Each row has a class, written after it.
[  6 -20   7  -9 -19  11  -1  -4   1  -2 -32  23  12  -1  -7 -54   0   1
  -6  15   6  -2   7  -2 -18  -5  -5   0  -5   7 -26 -36   2  -8   0  -8
 -11 -22  -1 -19   1  33  24 -21   3   1  -2 -12 -10  24  -5   4   2 -38
   1   8  -7  -7  -4  -6   0   3 -14  -2 -14  20] => Z54
[-19 -18 -26  -8  -3 -10  -6 -13   4   4   1  -1  23   0  -6 -25   4  14
  -6 -11  -9  -1  -4  20 -37 -13   1   8   2   2 -15 -29 -10  -6 -14   2
   3 -20  -4  11 -27  19  33   5   9  14   2 -20  -9  18   9  -4  27   3
   8  31   5  10   7  -1  -2 -10   2   9  -7  17] => Z156
[  0   5   4  -6   0  -4  -2  -3  11  -6  14 -16   7  -1   1 -48   4  14
  -2  15  20  -8 -16  30 -33   2   2  -5 -14   2   0 -15  -9  -2  17   1
  42 -18  -4  17 -31 -11   1  13  -1   2  18   1   3 -26   3 -22 -33  14
   6  -9  36 -12  -4  -8  14  -7   5 -11 -15  -9] => Z529
[ -2 -10  18  -5 -16   8   7  11  -5 -10 -31  14   0   9  -1 -26   0   4
  -9  11  20   5   7 -14  -1   6 -14  -3  -7   8 -11 -21   8   4  12  -5
  -6 -15  -2  -5   5  10  18  -9   2   2  -7   4  11   6  -5   6  -4 -11
   3 -12 -10  -9  -4  -3  -4   2 -10  -1  -5  -3] => Z54
[-13   7 -19  11  31 -12 -11   2  10  22  30  16   6  17  -9 -45   5  14
   3  37   5  33 -39  56 -76  -6   7  14 -20   0 -25 -30  -9 -25  27  11
  47 -10  -5   7 -76  12   6   0 -10  23  32 -23  17 -19   1 -11 -23  19
   9  21  57  -5  11  63  19   0 -24  47  -1   1] => Z529
[-52   6 -39  -6   8  -4 -12 -11 -16  17 -17  30  28  -9 -13  46   9 -13
 -11   7  -4  44   6  19 -22 -18  12  21  -7  -4 -26  -8  -6 -20 -37  -6
 -15 -38   0  11 -46  33  16  10  21  32  -5 -33 -13  10   7  14  76  11
   6  43   4  19  27  20   7   2   0  56 -14  12] => Z156
[ -6   0  -2  -3  -4  -6  -1 -13  12   5   2  -1  -6   7 -28 -24  12   9
  -6  15   3   6 -15  18  -3   6  -2   0   9  10  -2  -4  -4  -4  16   4
  19  -9 -17   9 -25   2  -4   5  -8   4   8   0  10 -11   7  -1 -18  22
  12  -7  28 -23   3  15   8  -8   2  15   5  -3] => Z529
[ -6  -1  14  -9 -24  12  -4  -7 -14 -20 -38   2   3 -13  -7   2   2  -5
  -5  -4   7   0  19 -16  24   3 -12  -6   7   6  -3   2  -7  11  -1  -9
 -20 -24  -3   9   9   6  15   4   7  -1 -13  11  -4   8  -4  12  20 -22
   6 -14 -15   1   2 -12  -5  -2   4 -14 -20  12] => Z54
[ 14 -13  24  -3 -11  11  -5  -1   7 -19 -25  -2  -4  -5  -2 -37  -6 -14
   0   0   3  -7   9  -7   7   1 -18  -9  -8   9  -3 -18   3   2  11  -8
 -11  -8  -3 -18  17  13   5 -18  -2  -8  -4  11  -2  10  -8   4 -34 -19
  -8 -21  -9 -19  -9  -8 -12   0  -2 -22 -11   3] => Z54
[-18 -10  -3  -9 -21   1   1 -18   4  -2 -18 -14   1  -5 -11 -29   3  16
 -11  -7   5  -5  -4  24 -18  -4  -7   5  -6  25  -6 -22 -15  -1  13  -4
  16 -34   0  26 -18  -3   9  16  12  17   8  -3   9 -23   5  -8   7   7
   8  -1   5  -5  -5 -10  -8   7  14 -21 -16   5] => Z529
[  9  14  -5  15  22 -10   3  24   0   4  25  -6  -4  11  10  53  -5 -14
  11  -6  -3 -12   8 -28  37   7   9   8  11 -11  21  29  10   6 -25   7
 -23  37  11 -23  43 -16 -25   0   4 -22  -8  -6  -4  17   0 -11  21  11
  10  19 -20   8   3  -7   1   1  -7   5  21 -18] => Z156
[ -8  -4   6  -5  -4  -2  -2  -6  -5  -4 -17  18  13  -3  -8   7   1  -8
 -11  14   7  27   5   6 -10   1  -1   3  -1   1 -15 -10   7 -12  -6   5
  -4 -17   6 -13 -20  23  18 -43   1   7   4 -14   0  11  -8  14  19 -11
  -1  -1 -13  -3   6  19   5   0 -23  21 -11   7] => Z54
[  8  -3   0   3   0  10   2 -10   3   4   0   1   8  -2   2   4   0   7
  -9   6  -8 -10   0 -49 -23   5  -6  -2  -3   8 -10 -11  -1   3   0   6
 -13  -2   0 -11  -8   8   3   3   2  -3   1  -4   3   9   1 -10  -1  -8
  -1   4  -3   2   2   4   0  -1 -10  -1  -4   9] => Z156
[-11  -1 -17   4   1  -9  -1  -6  -2   9  26 -22  -1   3  -2 -32   7  19
   2  -3  -4 -10 -25  41 -32  24   0  -1 -12   5   8   4 -14   1  24   8
  47 -12   0  40 -43 -13  -8  27  -3  10  20   3   7 -35   5 -18 -25  16
  16  -6  38   3  -5   0  -2   0  54 -21   4  -8] => Z529
[ -8  -4   7   0 -13  20  10  -1   0  -9 -25  28  18  -1  -8 -70  -4  -1
  -2  12   7  -5   9 -30  -8   0  -2   4   7   0 -12 -19   0 -16 -22   7
 -28 -16  -1 -30  20  42  19 -22   9   1 -24 -19  -5  36  -4  13  20 -36
   1  20 -13 -14  -6 -13  10  -9 -17  27 -23  -3] => Z54
[  2 -12 -11  -5 -13  -2   0  -6  -3   0  -9 -13   8  -7 -12 -27 -17  16
  -1 -20 -18 -12   5   0 -18 -11 -16   8   8  -3  -8  -9   0   8  14  -8
  -3  -6  -2   8  12   7  11   4  -3   0  -9  -7  -3  19   4  -4  22 -12
 -13  28 -36  10  -8 -41 -13   1  17 -32   3  16] => Z156
